Below are the code and all the weights of a small trained network. Each question names an input and a class and asks about switching units off, where a switched-off unit gives its printed mean instead of its output.

import numpy as np


def w(rows, s, z=0):
    codes = np.array(rows[::2]) - 128.0
    scale = np.full(codes.shape[1], s)
    scale[-1] = z or s
    return codes * scale


def f(y):
    return np.maximum(y, 0)


def log_softmax(a):
    a = a - a.max(-1, keepdims=True)
    return a - np.log(np.exp(a).sum(-1, keepdims=True))


def net(x, mask):
    res = np.array(x, float).reshape(1, 8) / 4 @ E
    y = f(res @ A[0][:, :-1].T + A[0][:, -1])
    res = res + np.where(mask, y, B[0][:, -1]) @ B[0][:, :-1]
    return log_softmax(res[-1] @ U[:, :-1].T + U[:, -1])


A, B = {}, {}
E = w([
[129,128,129,128,126],'x0',
[224,214,112,63,173],'x1',
[68,203,14,182,156],'x2',
[113,50,62,52,175],'x3',
[126,129,129,129,128],'x4',
[129,128,128,128,128],'x5',
[143,105,163,192,254],'x6',
[40,181,187,67,170],'x7',
],0.0092)
A[0] = w([
[78,146,181,127,233,66],'n0',
[209,86,76,167,78,67],'n1',
[53,185,189,55,140,92],'n2',
[147,187,194,192,92,83],'n3',
[64,184,2,194,159,78],'n4',
[111,48,80,38,161,61],'n5',
[71,180,181,67,163,64],'n6',
[118,144,99,65,6,2],'n7',
[147,206,201,197,60,94],'n8',
[55,175,150,42,73,109],'n9',
[174,53,225,84,112,44],'n10',
[213,101,94,186,129,31],'n11',
[135,60,103,114,220,79],'n12',
[181,154,135,130,205,115],'n13',
[173,47,231,70,91,83],'n14',
[154,163,90,55,28,39],'n15',
[44,60,137,210,123,52],'n16',
[51,38,140,204,89,11],'n17',
[153,172,191,209,144,102],'n18',
[209,188,112,94,185,83],'n19',
[185,102,96,157,108,31],'n20',
[150,97,180,169,222,29],'n21',
[153,110,149,174,195,8],'n22',
[56,183,36,150,149,33],'n23',
[212,93,79,175,73,89],'n24',
[222,205,98,81,169,40],'n25',
[145,168,187,203,128,93],'n26',
[228,203,106,71,146,70],'n27',
[137,192,161,159,52,62],'n28',
[189,94,83,163,97,70],'n29',
[121,52,67,52,156,53],'n30',
[138,130,173,201,224,14],'n31',
[83,155,161,88,146,24],'n32',
[211,84,75,171,84,52],'n33',
],0.0087,0.0037)
B[0] = w([
[151,74,114,212,149,198],'n0',
[105,120,158,163,209,202],'n1',
[107,98,155,176,228,202],'n2',
[115,137,78,51,160,194],'n3',
[218,254,207,104,98,254],'n4',
[121,147,72,55,165,200],'n5',
[101,106,157,178,217,188],'n6',
[191,62,56,217,77,198],'n7',
[112,133,73,34,184,214],'n8',
[158,68,113,231,157,203],'n9',
[195,240,183,120,110,220],'n10',
[115,101,154,171,184,186],'n11',
[146,116,50,92,106,191],'n12',
[110,92,135,143,44,193],'n13',
[196,231,165,119,110,239],'n14',
[149,79,83,199,64,199],'n15',
[76,102,177,93,41,215],'n16',
[55,102,185,78,44,219],'n17',
[127,116,57,73,142,198],'n18',
[68,96,176,107,50,208],'n19',
[112,123,146,156,173,164],'n20',
[181,118,81,187,69,194],'n21',
[158,97,95,183,92,169],'n22',
[192,200,172,131,120,215],'n23',
[99,118,162,165,219,210],'n24',
[61,96,185,95,69,212],'n25',
[124,121,62,73,143,190],'n26',
[51,89,189,106,61,215],'n27',
[128,107,50,74,154,181],'n28',
[108,124,153,150,196,184],'n29',
[107,153,55,34,165,194],'n30',
[173,83,57,161,67,197],'n31',
[112,124,147,165,179,155],'n32',
[103,123,158,162,207,201],'n33',
],0.0087)
U = w([
[215,246,193,125,101,139],'0',
[29,90,189,102,40,63],'1',
[182,78,56,208,79,255],'2',
[96,111,166,190,228,79],'3',
[117,144,26,27,158,85],'4',
],0.013,0.0026)

Each question gives the input, the list of numbers given to net, and the class t.
The units are the neurons (one row each of A and B). Each row of codes is followed by its name. A weight is (code - 128) times the scale printed after its matrix; where a second scale follows, it is the last column's (A, B and U).
mask holds one flag per neuron, in row order. A switched-off neuron (its flag False) gives its mean, the last column of its row in B, instead of its output. The means were averaged over made-up inputs and are rounded, as every weight is.
A unit's drop is (log p(t) with every unit on - log p(t) with that unit switched off) / (log p(t) with every unit on - log p(t) with every unit switched off).
The circuit of an input: a set's keep is (log p(t) with only the set's units on - log p(t) with every unit switched off) / (log p(t) with every unit on - log p(t) with every unit switched off). Starting from the 12 units with the biggest drops (on a tie, the unit counted first), units are removed one at a time, each time the one whose removal leaves the highest keep (on an exact tie, the one counted first), for as long as the keep stays at least 0.8.
units of the circuit, in order: the units of the circuit, biggest drop first
most important unit: the unit with the biggest drop
k most important neurons: the k neurons with the biggest drops, biggest first
drop of u: that unit's drop, to one decimal
input [-7,-6,2,-8,-8,-1,-5,6], class 4: most important unit => n8
input [2,4,-6,2,4,4,-8,-1], class 2: 4 most important neurons => [n7, n15, n4, n9]
input [3,3,-3,-4,4,-5,8,7], class 2: 2 most important neurons => [n31, n21]
input [3,-6,-5,-3,6,5,7,5], class 2: units of the circuit, in order => [n21, n31]
input [8,6,4,-1,6,-3,7,4], class 2: 2 most important neurons => [n0, n31]
input [-4,7,-5,-5,-1,-7,3,-4], class 1: units of the circuit, in order => [n27, n25]
input [-2,-2,-7,-4,-3,-7,6,7], class 0: 3 most important neurons => [n10, n14, n21]
input [-5,-8,-5,-3,7,2,4,-7], class 1: 2 most important neurons => [n17, n16]
input [-1,-4,-6,2,4,-3,1,7], class 3: 2 most important neurons => [n4, n2]
input [4,-5,-7,6,-7,4,5,-6], class 0: 2 most important neurons => [n10, n14]
input [1,5,-6,6,-7,1,-8,1], class 2: 2 most important neurons => [n7, n15]
input [-5,-5,0,-4,-5,-2,-6,-2], class 2: 4 most important neurons => [n7, n27, n25, n19]
input [-8,-3,8,-6,2,3,-2,8], class 0: 3 most important neurons => [n4, n23, n24]
input [8,-8,2,-7,-4,4,8,-5], class 1: 3 most important neurons => [n17, n16, n7]
input [-2,-1,1,6,-2,7,-6,6], class 2: units of the circuit, in order => [n9]
input [4,5,0,-4,-2,-1,3,8], class 3: drop of n11 => 0.0
input [-6,8,4,-8,-5,-5,4,-5], class 1: drop of n13 => 0.1
input [4,-8,-2,2,-5,6,1,-5], class 1: drop of n17 => 0.3
